How the objects are linked:
lege: vu>pozi, si>zofe, bo>noge, te>vudi
tade: vu>guki, si>noge, bo>mifa, te>rera
kiti: vu>lolo, si>bepo, bo>pave, te>rulo
kosa: vu>noru, si>zure, bo>muma, te>foso
voga: vu>toko, si>dazu, bo>tave, te>sumi
buli: vu>vipe, si>faza, bo>meni, te>kopa
mape: vu>buli, si>tizo, bo>-, te>meni
nido: vu>fevi, si>pubu, bo>buto, te>fuvu
dufo: vu>keve, si>kego, bo>pazo, te>toru
dedu: vu>kufa, si>zoma, bo>kopu, te>mupu
godu: vu>lomo, si>kopa, bo>relu, te>kofa
foso: vu>tika, si>kosa, bo>ragi, te>dako
rida: vu>dedu, si>gedo, bo>kiba, te>kopu
nefa: vu>bove, si>zeki, bo>mobi, te>tapi
zusu: vu>mifa, si>raku, bo>saze, te>futu
mina: vu>solu, si>fava, bo>zipe, te>gadi
gapi: vu>raze, si>kofa, bo>buli, te>vipe
vodu: vu>taga, si>simi, bo>dazu, te>kino
kopu: vu>mupu, si>rida, bo>noru, te>leni
fufe: vu>fuba, si>mobi, bo>biga, te>zozo
kiki: vu>bepo, si>mupu, bo>zise, te>moto
raze: vu>paza, si>dige, bo>vipe, te>tede
beko: vu>-, si>leta, bo>nido, te>fevi
noru: vu>leni, si>kiba, bo>foso, te>tika
bepo: vu>gogi, si>sega, bo>moto, te>kiti
bele: vu>dufo, si>guki, bo>zofe, te>pazo
dusa: vu>biga, si>kasa, bo>gogi, te>pino
tika: vu>zise, si>noru, bo>dako, te>gedo
relu: vu>kofa, si>boso, bo>tizo, te>faza
rime: vu>vunu, si>rogu, bo>pabi, te>lepe
fibu: vu>noge, si>bafa, bo>raku, te>kidu
bafa: vu>nopu, si>futu, bo>vege, te>fibu
tizo: vu>faza, si>zaki, bo>-, te>mape
goba: vu>nefa, si>kemo, bo>kani, te>mobi
luma: vu>vogi, si>solu, bo>luba, te>vovi
nudu: vu>miva, si>luba, bo>fava, te>bodi
pazo: vu>toru, si>bele, bo>lege, te>pozi
mobi: vu>tapi, si>goba, bo>faba, te>fufe
lolo: vu>zevu, si>gogi, bo>rulo, te>zuvi
mozu: vu>leta, si>keve, bo>labu, te>pubu
kani: vu>mobi, si>zevu, bo>kasa, te>faba
fuba: vu>rime, si>tapi, bo>zozo, te>pabi
tipi: vu>tave, si>tede, bo>lomo, te>topa
biga: vu>zozo, si>faba, bo>pino, te>kemo
topa: vu>kifa, si>tipi, bo>dige, te>befi
lomo: vu>topa, si>tofi, bo>kofa, te>dige
dige: vu>befi, si>lomo, bo>gapi, te>raze
kaba: vu>rida, si>dako, bo>zure, te>kiba
mifa: vu>rera, si>kidu, bo>futu, te>bomu
gadi: vu>luma, si>mina, bo>tiga, te>luba
babo: vu>rope, si>pozi, bo>guki, te>kego
futu: vu>bomu, si>zusu, bo>mese, te>bafa
faza: vu>gapi, si>relu, bo>mape, te>buli
sasu: vu>dusa, si>pogu, bo>bepo, te>gogi
lepe: vu>gufo, si>rime, bo>bafo, te>zelu
zoma: vu>pave, si>zise, bo>rida, te>dedu
vunu: vu>vege, si>tume, bo>lepe, te>gufo
paza: vu>dazu, si>befi, bo>tede, te>pani
bomu: vu>zofe, si>mifa, bo>bafa, te>nopu
befi: vu>voto, si>topa, bo>raze, te>paza
guki: vu>kego, si>vudi, bo>rera, te>bele
kiba: vu>kopu, si>kaba, bo>kosa, te>noru
pino: vu>kemo, si>dusa, bo>lolo, te>zevu
fava: vu>bodi, si>taga, bo>toko, te>mina
kidu: vu>tade, si>fibu, bo>zusu, te>mifa
rope: vu>nido, si>labu, bo>kego, te>buto
zure: vu>kiba, si>koda, bo>pire, te>kosa
gedo: vu>zoma, si>tika, bo>kaba, te>rida
toru: vu>mozu, si>dufo, bo>pozi, te>labu
tofi: vu>tipi, si>vipe, bo>godu, te>lomo
mese: vu>bafa, si>saze, bo>vunu, te>vege
buto: vu>fuvu, si>rope, bo>dufo, te>keve
rulo: vu>zuvi, si>kiti, bo>kufa, te>pogu
tave: vu>sumi, si>pani, bo>topa, te>kifa
kino: vu>fava, si>vodu, bo>voga, te>toko
leni: vu>kiki, si>kopu, bo>tika, te>zise
dazu: vu>kino, si>voto, bo>pani, te>voga
pani: vu>voga, si>paza, bo>tipi, te>tave
raku: vu>kidu, si>vege, bo>difu, te>zusu
vege: vu>fibu, si>mese, bo>gufo, te>raku
muma: vu>foso, si>pire, bo>naro, te>ragi
sega: vu>sasu, si>kufa, bo>kiki, te>bepo
zipe: vu>gadi, si>toko, bo>simi, te>tiga
pubu: vu>beko, si>mozu, bo>rope, te>nido
zozo: vu>pabi, si>fufe, bo>kemo, te>zeki
pabi: vu>lepe, si>fuba, bo>zeki, te>bafo
rera: vu>bele, si>tade, bo>bomu, te>zofe
moto: vu>kiti, si>kiki, bo>zoma, te>pave
vipe: vu>tede, si>gapi, bo>kopa, te>tofi
zivu: vu>zure, si>saza, bo>vogi, te>pire
zofe: vu>pazo, si>rera, bo>nopu, te>lege
pire: vu>kosa, si>zivu, bo>dira, te>muma
kofa: vu>dige, si>godu, bo>faza, te>gapi
dira: vu>muma, si>vogi, bo>miva, te>naro
labu: vu>pubu, si>toru, bo>babo, te>rope
fevi: vu>-, si>beko, bo>fuvu, te>-
gogi: vu>pino, si>sasu, bo>kiti, te>lolo
zelu: vu>difu, si>lepe, bo>bove, te>vuze
leta: vu>-, si>fizi, bo>pubu, te>beko
fuvu: vu>-, si>nido, bo>keve, te>fizi
fizi: vu>-, si>fuvu, bo>mozu, te>leta
bodi: vu>guku, si>nudu, bo>mina, te>solu
miva: vu>naro, si>vovi, bo>bodi, te>guku
tapi: vu>rogu, si>nefa, bo>fufe, te>fuba
zaki: vu>relu, si>-, bo>-, te>tizo
zeki: vu>bafo, si>zozo, bo>goba, te>nefa
meni: vu>kopa, si>mape, bo>-, te>boso
difu: vu>zusu, si>gufo, bo>vuze, te>saze
vuze: vu>saze, si>zelu, bo>rogu, te>tume
kasa: vu>faba, si>zuvi, bo>sasu, te>dusa
guku: vu>saza, si>miva, bo>solu, te>pevo
saze: vu>futu, si>difu, bo>tume, te>mese
voto: vu>vodu, si>kifa, bo>paza, te>dazu
tede: vu>pani, si>raze, bo>tofi, te>tipi
solu: vu>pevo, si>bodi, bo>gadi, te>luma
kemo: vu>zeki, si>biga, bo>zevu, te>goba
noge: vu>vudi, si>nopu, bo>kidu, te>tade
gufo: vu>raku, si>vunu, bo>zelu, te>difu
vovi: vu>dira, si>luma, bo>nudu, te>miva
koda: vu>kaba, si>ragi, bo>zivu, te>zure
mupu: vu>sega, si>dedu, bo>leni, te>kiki
saza: vu>koda, si>naro, bo>pevo, te>zivu
toko: vu>mina, si>kino, bo>sumi, te>zipe
bafo: vu>zelu, si>pabi, bo>nefa, te>bove
rogu: vu>tume, si>bove, bo>fuba, te>rime
nopu: vu>lege, si>bomu, bo>fibu, te>noge
boso: vu>godu, si>meni, bo>zaki, te>relu
zevu: vu>goba, si>pino, bo>zuvi, te>kani
dako: vu>gedo, si>foso, bo>koda, te>kaba
simi: vu>tiga, si>sumi, bo>voto, te>vodu
tume: vu>mese, si>vuze, bo>rime, te>vunu
keve: vu>fizi, si>buto, bo>toru, te>mozu
sumi: vu>zipe, si>voga, bo>kifa, te>simi
pevo: vu>zivu, si>guku, bo>luma, te>vogi
pave: vu>rulo, si>moto, bo>dedu, te>kufa
vudi: vu>babo, si>lege, bo>tade, te>guki
luba: vu>vovi, si>gadi, bo>taga, te>nudu
kego: vu>buto, si>babo, bo>bele, te>dufo
zise: vu>moto, si>leni, bo>gedo, te>zoma
kifa: vu>simi, si>tave, bo>befi, te>voto
vogi: vu>pire, si>pevo, bo>vovi, te>dira
kufa: vu>pogu, si>pave, bo>mupu, te>sega
kopa: vu>tofi, si>buli, bo>boso, te>godu
bove: vu>vuze, si>bafo, bo>tapi, te>rogu
zuvi: vu>kani, si>lolo, bo>pogu, te>kasa
naro: vu>ragi, si>dira, bo>guku, te>saza
faba: vu>fufe, si>kani, bo>dusa, te>biga
taga: vu>nudu, si>tiga, bo>kino, te>fava
ragi: vu>dako, si>muma, bo>saza, te>koda
pozi: vu>labu, si>pazo, bo>vudi, te>babo
pogu: vu>kasa, si>rulo, bo>sega, te>sasu
tiga: vu>luba, si>zipe, bo>vodu, te>taga

The rows follow the links: the fewer symbols apart two objects are, the more alike their rows tend to be.

Named rows; a name shown again gets a slightly different row:
vunu	[70, -48, -34, 11, 67, 26, 26, 34, -9, 57, 10, -67, -12, -23, -18, 67, -29, -8, 41, -16, -92, 28, 40, -47, -6, -106, -23, -12, 23, 7, -10, -24, -2, 36, -39, 18, 49, -39, 130, 23, -6, -29, -2, 59, 35, -29, 7]
koda	[-60, 52, 13, 30, -89, -40, -23, 3, 14, -12, -34, 37, 0, -10, 28, -89, 37, 4, -43, 29, 86, -38, -19, 83, 12, 60, 48, 10, -21, -13, 2, 13, 21, -37, 72, -11, -72, -31, -102, -17, -43, 13, 15, -75, -23, 3, 11]
relu	[-48, 81, -16, -46, 21, -12, 8, -80, -18, -53, 32, 13, 30, 37, -35, 1, 7, -31, -24, 4, 31, -5, -75, -31, -20, 61, -11, -14, -32, -29, 20, -11, 16, 8, -37, -10, -1, 122, -101, -61, 42, -4, -29, 31, -69, 79, 1]
luma	[-69, 37, 41, -14, -66, -22, -27, -31, 10, -62, -10, 73, 12, 25, 20, -61, 27, 14, -38, 13, 92, -22, -34, 44, 7, 114, 18, 14, -20, 0, 8, 28, -5, -40, 35, -21, -45, 38, -126, -18, 9, 36, 4, -62, -28, 26, -12]
guki	[65, -109, 32, -3, 36, 43, -2, 50, 12, 18, 5, -2, -21, -5, 15, 60, -32, 32, 43, -27, -63, 33, 69, -37, 14, -45, -35, 12, 39, 41, -15, 20, -43, 8, -25, 6, 50, -51, 126, 62, 19, 15, 13, 13, 71, -60, -22]
dedu	[-28, 68, -42, 65, -64, -44, -4, 27, 3, 55, -45, -34, -9, -44, 13, -80, 36, -21, -33, 38, 40, -40, -7, 88, 5, -38, 62, -9, -18, -29, -3, -27, 53, -10, 76, 8, -68, -79, -39, -24, -85, -31, 14, -42, -21, -6, 38]
ragi	[-61, 49, 18, 26, -88, -39, -23, 0, 13, -16, -32, 42, 0, -6, 29, -88, 37, 7, -42, 27, 88, -37, -20, 82, 10, 65, 47, 10, -20, -11, 1, 14, 18, -38, 70, -11, -70, -24, -103, -16, -39, 15, 15, -74, -24, 5, 10]
vovi	[-68, 36, 42, -12, -69, -25, -28, -29, 12, -59, -11, 72, 9, 22, 23, -67, 26, 14, -39, 15, 92, -25, -33, 44, 8, 111, 21, 15, -20, -1, 9, 31, -2, -39, 41, -20, -50, 34, -125, -17, 7, 34, 7, -62, -28, 23, -10]
fufe	[48, 19, -77, 45, 38, -4, 30, 33, -16, 88, -11, -98, -9, -46, -22, 20, -3, -34, 19, 7, -71, 1, 16, 0, -11, -130, 14, -25, 4, -24, -7, -52, 39, 37, -3, 24, 10, -61, 92, -9, -52, -60, -6, 50, 3, -13, 35]
goba	[44, 28, -79, 48, 29, -9, 29, 31, -17, 91, -13, -98, -10, -48, -22, 13, -1, -36, 14, 11, -65, -5, 12, 8, -11, -131, 21, -26, -1, -27, -8, -52, 42, 35, 5, 24, 2, -66, 81, -12, -58, -60, -4, 45, 1, -14, 36]
zusu	[73, -75, -8, 1, 63, 36, 15, 37, -3, 38, 12, -42, -15, -12, -8, 73, -34, 7, 47, -24, -87, 32, 50, -53, 0, -84, -33, -2, 33, 22, -11, -6, -20, 28, -43, 14, 57, -38, 133, 39, 12, -12, 1, 48, 49, -40, -7]
fevi	[53, -110, 44, 17, -6, 27, -14, 70, 22, 22, -16, 12, -28, -13, 36, 24, -20, 45, 33, -18, -32, 19, 80, 2, 21, -29, -14, 20, 39, 46, -18, 33, -40, -8, 14, 1, 24, -93, 106, 72, -6, 25, 26, -27, 79, -78, -20]
vodu	[-62, 38, 37, -47, -25, -9, -17, -61, 2, -81, 16, 71, 23, 45, 1, -26, 12, 5, -29, 1, 71, -8, -52, -3, -2, 118, -5, 9, -24, -2, 16, 24, -12, -22, -8, -20, -17, 98, -124, -31, 47, 35, -10, -25, -43, 50, -16]
mupu	[-23, 68, -46, 67, -62, -47, -1, 27, 0, 58, -43, -39, -10, -47, 11, -76, 35, -21, -29, 37, 33, -39, -8, 87, 3, -44, 61, -10, -19, -33, -3, -30, 52, -10, 73, 8, -66, -80, -34, -22, -86, -31, 12, -38, -21, -7, 38]
dufo	[61, -115, 42, 2, 24, 39, -7, 59, 16, 15, -3, 8, -24, -6, 23, 49, -32, 40, 40, -27, -50, 30, 73, -28, 15, -33, -29, 16, 42, 46, -17, 27, -45, 1, -11, 2, 41, -65, 117, 70, 15, 22, 18, -3, 74, -68, -24]
keve	[58, -115, 44, 9, 10, 34, -11, 62, 20, 14, -8, 13, -25, -9, 30, 38, -27, 44, 37, -24, -43, 27, 77, -15, 19, -30, -24, 20, 43, 47, -17, 29, -45, -5, -3, 0, 36, -75, 115, 73, 8, 24, 22, -13, 77, -72, -23]
luba	[-68, 33, 43, -27, -55, -17, -25, -43, 10, -71, 0, 76, 16, 34, 16, -50, 21, 12, -37, 10, 87, -18, -39, 29, 5, 121, 12, 16, -21, 1, 10, 33, -8, -36, 22, -21, -36, 59, -128, -21, 24, 38, 1, -52, -34, 34, -15]
kifa	[-58, 45, 26, -53, -5, -6, -11, -70, -4, -80, 25, 60, 26, 48, -11, -12, 9, -4, -27, -1, 59, -5, -60, -18, -8, 109, -14, 4, -25, -8, 17, 17, -9, -15, -23, -19, -8, 114, -117, -37, 52, 27, -16, -5, -50, 60, -18]
rope	[60, -116, 44, 7, 14, 36, -11, 62, 18, 17, -4, 10, -24, -9, 25, 42, -28, 43, 39, -24, -46, 27, 76, -20, 18, -30, -26, 18, 44, 47, -16, 28, -45, -2, -8, 3, 37, -72, 114, 73, 10, 26, 21, -9, 77, -72, -23]
kasa	[21, 53, -78, 63, -3, -27, 24, 32, -13, 92, -27, -91, -9, -54, -12, -23, 15, -37, -2, 25, -32, -21, 4, 40, -8, -115, 41, -22, -9, -34, -5, -52, 58, 25, 34, 22, -26, -79, 45, -22, -80, -58, 1, 19, -10, -10, 44]
kufa	[-12, 68, -59, 70, -48, -42, 6, 31, -2, 72, -41, -57, -10, -51, 5, -65, 31, -26, -25, 37, 15, -36, -6, 77, -1, -70, 59, -15, -15, -35, -4, -38, 59, -2, 66, 13, -55, -86, -10, -27, -88, -42, 9, -24, -19, -8, 43]
futu	[72, -78, -5, 0, 61, 37, 14, 37, -2, 36, 14, -39, -15, -11, -7, 73, -33, 11, 46, -26, -84, 32, 53, -53, 1, -80, -33, 0, 31, 23, -11, -5, -24, 28, -42, 14, 57, -38, 133, 43, 12, -11, 2, 45, 53, -42, -9]
vogi	[-68, 40, 36, 3, -78, -28, -27, -19, 15, -47, -20, 65, 5, 14, 27, -77, 31, 12, -43, 18, 93, -30, -26, 62, 9, 98, 31, 16, -20, -3, 6, 27, 3, -40, 52, -18, -56, 13, -121, -16, -10, 33, 11, -71, -25, 18, -5]
tipi	[-55, 57, 13, -53, 6, -6, -4, -77, -8, -75, 29, 45, 31, 46, -18, -4, 8, -14, -24, -2, 47, -3, -66, -26, -13, 96, -14, -2, -29, -13, 19, 6, -4, -6, -32, -15, -2, 124, -110, -46, 54, 17, -22, 9, -55, 69, -13]
dusa	[22, 51, -79, 62, 2, -23, 23, 33, -15, 90, -25, -91, -10, -54, -15, -19, 13, -36, -1, 24, -37, -18, 4, 38, -8, -119, 38, -25, -8, -34, -7, -52, 54, 23, 30, 23, -21, -76, 48, -20, -78, -59, -1, 23, -11, -11, 44]
vudi	[66, -108, 31, -3, 39, 42, -1, 49, 11, 18, 6, -3, -19, -4, 13, 62, -33, 32, 46, -29, -64, 34, 68, -40, 12, -47, -35, 13, 42, 41, -15, 20, -42, 9, -28, 6, 51, -52, 125, 63, 18, 15, 11, 15, 70, -59, -21]
leta	[54, -112, 45, 16, -1, 32, -14, 69, 23, 19, -14, 15, -28, -14, 34, 26, -21, 45, 34, -19, -33, 21, 79, -2, 23, -29, -18, 20, 40, 45, -18, 33, -43, -9, 11, 1, 25, -89, 106, 74, -1, 24, 26, -23, 79, -78, -22]
zuvi	[18, 55, -78, 65, -8, -28, 21, 32, -13, 88, -28, -89, -12, -55, -12, -28, 18, -36, -5, 26, -28, -21, 1, 44, -7, -114, 44, -22, -8, -36, -5, -52, 58, 20, 39, 21, -29, -82, 38, -21, -81, -59, 2, 13, -13, -11, 44]
kaba	[-52, 59, -4, 42, -87, -43, -16, 11, 9, 11, -39, 16, -4, -24, 27, -91, 41, -1, -40, 34, 75, -40, -16, 91, 9, 29, 57, 5, -19, -18, 1, -2, 34, -31, 82, -4, -74, -52, -86, -19, -60, -1, 16, -68, -24, -1, 21]
fava	[-68, 32, 44, -33, -44, -14, -22, -47, 9, -76, 8, 75, 17, 39, 10, -43, 19, 11, -34, 5, 82, -16, -43, 16, 2, 122, 3, 13, -20, 0, 13, 30, -11, -33, 11, -22, -31, 74, -126, -26, 34, 38, -2, -43, -37, 38, -16]
faba	[35, 38, -80, 56, 18, -17, 25, 33, -15, 90, -18, -97, -9, -53, -19, -2, 5, -36, 7, 19, -56, -11, 10, 18, -10, -128, 29, -23, -3, -31, -5, -54, 50, 31, 14, 24, -8, -71, 68, -15, -66, -62, -2, 33, -5, -13, 41]
paza	[-56, 49, 20, -53, -2, -5, -5, -75, -7, -77, 28, 54, 28, 49, -16, -7, 9, -8, -24, 0, 52, -5, -63, -22, -11, 103, -14, 0, -26, -9, 17, 12, -5, -10, -28, -16, -4, 118, -113, -41, 54, 21, -18, 2, -53, 64, -12]
tade	[69, -103, 19, -5, 48, 41, 6, 47, 5, 22, 9, -15, -18, -6, 8, 67, -34, 25, 46, -29, -71, 35, 63, -48, 7, -57, -36, 8, 38, 36, -14, 13, -39, 15, -34, 7, 56, -43, 129, 60, 18, 7, 8, 26, 66, -53, -18]

Each walk starts at a row. The symbols on each line, taken left to right, move it on to the next object.
Answer with the object's row; about right is enough.
[-59, 52, 12, 32, -88, -40, -23, 4, 12, -8, -35, 34, -2, -11, 26, -90, 38, 4, -41, 29, 84, -38, -20, 87, 10, 55, 49, 9, -20, -12, 1, 10, 23, -36, 75, -8, -70, -35, -99, -16, -45, 10, 15, -74, -24, 4, 11]
vu te vu si te si te
[-37, 65, -32, 60, -74, -46, -7, 23, 4, 43, -45, -19, -7, -40, 18, -86, 37, -17, -36, 38, 50, -41, -9, 93, 6, -17, 61, -4, -18, -28, 0, -19, 48, -19, 79, 5, -70, -71, -53, -22, -82, -21, 14, -52, -22, -4, 32]
bo te te bo bo
[-57, 55, 9, 37, -89, -42, -21, 7, 11, -1, -37, 29, -4, -17, 28, -93, 39, 1, -43, 31, 83, -39, -16, 87, 11, 48, 50, 8, -19, -15, 1, 7, 28, -37, 77, -8, -73, -38, -95, -17, -49, 6, 17, -73, -22, 3, 15]
[73, -65, -19, 5, 67, 33, 18, 35, -7, 46, 13, -53, -13, -17, -14, 71, -31, 1, 43, -21, -90, 32, 46, -52, -1, -94, -30, -8, 29, 15, -10, -14, -14, 33, -40, 16, 55, -35, 134, 34, 5, -20, -2, 53, 43, -36, -3]
vu si si si vu
[72, -87, 5, -3, 57, 40, 10, 40, 1, 30, 10, -29, -16, -9, -1, 73, -35, 17, 46, -27, -81, 33, 58, -51, 5, -70, -36, 1, 36, 28, -11, 3, -31, 22, -39, 11, 58, -39, 133, 47, 17, -2, 3, 39, 59, -46, -14]
si vu bo si te te
[72, -92, 9, -4, 57, 39, 9, 41, 2, 28, 12, -26, -18, -8, -2, 72, -35, 21, 46, -27, -80, 36, 59, -51, 4, -68, -35, 3, 38, 31, -14, 4, -31, 23, -38, 10, 56, -39, 131, 51, 18, -1, 4, 36, 61, -47, -14]
[-38, 65, -25, 57, -77, -46, -9, 22, 5, 39, -44, -15, -6, -38, 19, -88, 39, -12, -37, 36, 53, -41, -11, 93, 6, -9, 61, -3, -19, -27, -2, -16, 45, -20, 80, 2, -72, -68, -59, -20, -77, -18, 13, -56, -21, -6, 31]
te te bo
[-43, 64, -18, 54, -82, -46, -12, 20, 7, 31, -44, -3, -6, -32, 21, -91, 39, -11, -38, 37, 63, -42, -12, 93, 8, 2, 62, -3, -20, -24, -1, -10, 41, -25, 80, 1, -75, -65, -67, -20, -72, -12, 15, -60, -24, -5, 27]
bo te si vu
[-41, 63, -24, 57, -81, -45, -10, 20, 6, 33, -44, -9, -7, -35, 20, -89, 37, -12, -37, 37, 60, -41, -11, 93, 8, -4, 60, -3, -19, -24, -3, -14, 42, -22, 80, 3, -73, -68, -63, -20, -75, -16, 16, -57, -22, -6, 30]
[74, -68, -15, 2, 66, 35, 19, 35, -6, 44, 12, -50, -13, -14, -11, 72, -32, 3, 45, -23, -90, 29, 46, -52, -3, -91, -32, -6, 29, 17, -10, -12, -14, 32, -42, 14, 56, -37, 133, 37, 9, -17, -1, 53, 46, -37, -3]
bo vu te si
[73, -71, -13, 2, 65, 35, 17, 35, -3, 40, 12, -47, -13, -15, -9, 73, -33, 4, 43, -21, -89, 32, 49, -53, -1, -86, -32, -5, 29, 18, -11, -9, -20, 29, -42, 14, 58, -38, 133, 40, 11, -15, 1, 50, 48, -40, -4]
vu bo vu bo te
[73, -82, -3, 0, 62, 38, 16, 40, -1, 34, 12, -35, -15, -11, -4, 72, -34, 13, 46, -27, -85, 33, 54, -53, 3, -76, -35, -1, 34, 23, -12, -3, -24, 27, -40, 13, 58, -38, 133, 45, 15, -7, 3, 44, 55, -44, -11]
[29, 45, -80, 60, 12, -21, 26, 34, -14, 92, -23, -95, -10, -54, -18, -11, 8, -36, 3, 20, -45, -13, 8, 28, -8, -121, 34, -25, -7, -33, -5, -54, 54, 28, 22, 23, -16, -74, 59, -19, -72, -61, 0, 29, -8, -11, 43]
si bo si
[11, 58, -76, 67, -17, -32, 19, 33, -11, 87, -32, -81, -11, -55, -8, -37, 20, -34, -11, 28, -18, -27, 1, 53, -5, -104, 48, -20, -12, -37, -6, -50, 59, 17, 46, 21, -36, -82, 29, -23, -84, -58, 2, 7, -15, -11, 45]
si vu bo bo si te
[-2, 66, -67, 69, -36, -39, 13, 33, -8, 80, -38, -70, -11, -55, -1, -53, 27, -32, -19, 34, 2, -32, -3, 67, -2, -86, 54, -18, -15, -36, -3, -42, 61, 8, 58, 18, -49, -87, 6, -26, -87, -49, 9, -10, -17, -8, 45]
[72, -60, -23, 6, 66, 31, 20, 35, -7, 48, 13, -58, -12, -17, -15, 71, -30, 1, 45, -20, -90, 31, 44, -51, -3, -96, -27, -9, 28, 12, -9, -18, -11, 32, -40, 16, 53, -37, 132, 33, 3, -22, -1, 54, 42, -34, 0]
vu bo bo si bo
[67, -24, -52, 21, 63, 18, 28, 30, -14, 69, 5, -81, -11, -30, -21, 56, -22, -19, 36, -10, -88, 18, 30, -36, -9, -120, -14, -19, 18, -4, -9, -35, 12, 41, -30, 23, 40, -46, 122, 13, -19, -40, -6, 60, 26, -23, 16]
te vu bo bo te
[65, -20, -53, 23, 61, 16, 29, 30, -13, 72, 4, -84, -11, -31, -22, 53, -20, -21, 34, -9, -89, 17, 29, -34, -8, -123, -11, -18, 15, -6, -9, -37, 16, 40, -28, 21, 38, -44, 120, 10, -22, -42, -6, 60, 24, -23, 18]
[71, -43, -39, 13, 67, 26, 26, 33, -11, 58, 8, -68, -11, -23, -20, 64, -28, -11, 40, -18, -92, 25, 38, -46, -7, -109, -22, -12, 23, 4, -9, -25, -1, 37, -38, 21, 49, -38, 128, 23, -7, -31, -4, 60, 34, -28, 7]
si bo vu si
[69, -38, -41, 15, 64, 24, 25, 33, -14, 61, 8, -73, -11, -27, -20, 64, -26, -14, 38, -15, -91, 23, 36, -43, -6, -113, -20, -13, 22, 2, -8, -28, 2, 37, -37, 20, 47, -40, 127, 18, -10, -36, -4, 61, 31, -28, 9]
vu bo vu si te te vu
[73, -86, 0, -3, 60, 39, 12, 39, 1, 33, 12, -32, -15, -10, -4, 72, -35, 14, 46, -28, -81, 35, 54, -51, 2, -74, -35, 1, 35, 26, -14, -1, -29, 24, -42, 12, 57, -37, 134, 46, 14, -4, 3, 41, 55, -45, -13]
[-67, 34, 45, -30, -52, -17, -25, -44, 10, -74, 2, 77, 16, 35, 13, -49, 20, 12, -36, 10, 84, -17, -40, 26, 3, 121, 8, 14, -21, 2, 11, 31, -10, -34, 19, -23, -34, 64, -127, -22, 26, 39, -1, -49, -35, 36, -16]
te vu bo te
[-69, 34, 45, -21, -62, -20, -25, -38, 10, -68, -4, 75, 11, 29, 17, -58, 24, 14, -36, 11, 91, -21, -37, 37, 6, 117, 15, 15, -20, 0, 12, 30, -8, -39, 29, -22, -42, 49, -128, -20, 15, 37, 3, -56, -31, 29, -14]
bo bo vu te bo
[-68, 35, 44, -36, -42, -13, -22, -50, 6, -77, 6, 76, 17, 41, 7, -40, 17, 10, -33, 5, 80, -13, -45, 13, 2, 121, 2, 13, -23, -1, 13, 29, -11, -31, 9, -21, -27, 76, -127, -23, 35, 38, -3, -40, -37, 43, -18]
